Below are the code and all the weights of a small trained network. Each question names an input and a class and asks about switching units off, where a switched-off unit gives its printed mean instead of its output.

import numpy as np


def w(rows, s, z=0):
    codes = np.array(rows[::2]) - 128.0
    scale = np.full(codes.shape[1], s)
    scale[-1] = z or s
    return codes * scale


def norm(h):
    return h / np.sqrt((h * h).mean(-1, keepdims=True) + 1e-5)


def f(y):
    return y / 2 * (1 + np.tanh(0.7978845608 * (y + 0.044715 * y**3)))


def log_softmax(a):
    a = a - a.max(-1, keepdims=True)
    return a - np.log(np.exp(a).sum(-1, keepdims=True))


def net(x, mask):
    res = np.array(x, float).reshape(1, 5) / 4 @ E
    u = 0
    for l in range(3):
        y = f(norm(res) @ A[l][:, :-1].T + A[l][:, -1])
        res = res + np.where(mask[u : u + 9], y, B[l][:, -1]) @ B[l][:, :-1]
        u += 9
    return log_softmax(norm(res)[-1] @ U[:, :-1].T + U[:, -1])


A, B = {}, {}
E = w([
[132,153,212,160,109],'x0',
[210,226,165,63,215],'x1',
[3,64,126,175,205],'x2',
[160,100,110,219,12],'x3',
[189,5,233,30,172],'x4',
],0.0041)
A[0] = w([
[137,103,160,137,91,93],'L0N0',
[157,160,168,129,170,4],'L0N1',
[139,10,177,185,122,12],'L0N2',
[222,147,157,106,123,99],'L0N3',
[122,158,133,135,71,125],'L0N4',
[181,156,102,133,58,48],'L0N5',
[151,216,186,95,143,20],'L0N6',
[136,101,120,24,170,5],'L0N7',
[139,175,95,119,143,147],'L0N8',
],0.011,0.0032)
B[0] = w([
[139,130,87,96,151,149],'L0N0',
[131,191,234,153,136,151],'L0N1',
[114,58,179,42,4,245],'L0N2',
[68,118,59,153,156,255],'L0N3',
[130,135,77,141,148,166],'L0N4',
[255,87,137,211,101,191],'L0N5',
[134,135,154,148,172,223],'L0N6',
[222,129,50,2,196,232],'L0N7',
[127,84,188,123,103,185],'L0N8',
],0.0066,0.0036)
A[1] = w([
[192,187,106,165,32,75],'L1N0',
[2,123,134,226,123,75],'L1N1',
[230,153,15,170,80,26],'L1N2',
[149,73,103,84,115,158],'L1N3',
[131,99,109,145,143,5],'L1N4',
[122,198,223,126,195,32],'L1N5',
[120,103,123,142,135,80],'L1N6',
[26,161,72,106,98,82],'L1N7',
[112,158,135,69,72,19],'L1N8',
],0.0079,0.0035)
B[1] = w([
[166,55,50,163,150,203],'L1N0',
[71,137,69,116,154,255],'L1N1',
[176,123,148,160,117,248],'L1N2',
[101,144,196,127,166,234],'L1N3',
[120,146,125,91,80,86],'L1N4',
[162,254,143,140,62,195],'L1N5',
[125,133,169,102,114,109],'L1N6',
[81,119,135,213,173,184],'L1N7',
[91,92,112,114,164,100],'L1N8',
],0.0081,0.0029)
A[2] = w([
[23,133,108,172,153,2],'L2N0',
[42,20,202,95,24,133],'L2N1',
[47,67,17,152,90,221],'L2N2',
[171,203,172,81,194,156],'L2N3',
[173,111,205,126,70,196],'L2N4',
[171,145,94,50,254,56],'L2N5',
[171,121,125,50,199,45],'L2N6',
[206,124,90,170,79,85],'L2N7',
[85,162,149,125,187,193],'L2N8',
],0.009,0.0037)
B[2] = w([
[93,98,143,129,174,167],'L2N0',
[217,250,2,76,137,235],'L2N1',
[136,143,165,85,161,254],'L2N2',
[99,121,124,127,54,226],'L2N3',
[108,164,62,148,204,187],'L2N4',
[101,47,155,114,61,215],'L2N5',
[90,60,151,119,142,185],'L2N6',
[138,58,190,184,148,176],'L2N7',
[122,128,159,181,113,182],'L2N8',
],0.011,0.0061)
U = w([
[117,1,205,8,53,193],'0',
[195,152,17,16,171,209],'1',
[115,227,214,178,43,2],'2',
[240,39,121,252,149,142],'3',
[17,120,129,158,248,61],'4',
],0.014,0.0017)

Each question gives the input, the list of numbers given to net, and the class t.
The units are the neurons (one row each of A and B). Each row of codes is followed by its name. A weight is (code - 128) times the scale printed after its matrix; where a second scale follows, it is the last column's (A, B and U).
mask holds one flag per neuron, layer by layer. A switched-off neuron (its flag False) gives its mean, the last column of its row in B, instead of its output. The means were averaged over made-up inputs and are rounded, as every weight is.
A unit's drop is (log p(t) with every unit on - log p(t) with that unit switched off) / (log p(t) with every unit on - log p(t) with every unit switched off).
The circuit of an input: a set's keep is (log p(t) with only the set's units on - log p(t) with every unit switched off) / (log p(t) with every unit on - log p(t) with every unit switched off). Starting from the 12 units with the biggest drops (on a tie, the unit counted first), units are removed one at a time, each time the one whose removal leaves the highest keep (on an exact tie, the one counted first), for as long as the keep stays at least 0.8.
units of the circuit, in order: the units of the circuit, biggest drop first
top k neurons: the k neurons with the biggest drops, biggest first
top k neurons in layer l: the k neurons of layer l with the biggest drops, biggest first
drop when u is switched off: that unit's drop, to one decimal
input [3,-6,-7,6,6], class 1: units of the circuit, in order	(L2N1)
input [4,5,4,6,0], class 2: units of the circuit, in order	(L0N5; L1N5)
input [-7,-1,-2,5,3], class 3: top 2 neurons	(L0N5; L2N7)
input [-5,4,1,-4,-7], class 4: top 2 neurons	(L0N7; L0N5)
input [-7,-7,4,6,-7], class 4: top 2 neurons in layer 2	(L2N2; L2N1)
input [7,-6,-4,-7,5], class 1: top 2 neurons	(L0N2; L2N1)
input [-6,6,7,2,-2], class 4: top 2 neurons	(L0N7; L0N5)
input [0,3,2,-5,-1], class 0: top 2 neurons	(L0N7; L2N5)
input [7,-7,0,-1,-3], class 4: top 2 neurons in layer 0	(L0N8; L0N4)
input [4,8,3,-8,4], class 0: top 2 neurons	(L0N7; L2N5)
input [8,3,8,-2,-3], class 2: top 2 neurons	(L1N5; L0N3)
input [-2,1,4,5,-5], class 4: top 2 neurons in layer 2	(L2N1; L2N2)
input [8,1,3,-7,-5], class 2: drop when L1N5 is switched off	0.2
input [5,-8,4,-3,4], class 1: units of the circuit, in order	(L2N1)
input [-1,-1,8,3,4], class 1: drop when L2N1 is switched off	0.5
input [4,6,-1,1,-8], class 3: drop when L1N0 is switched off	0.2
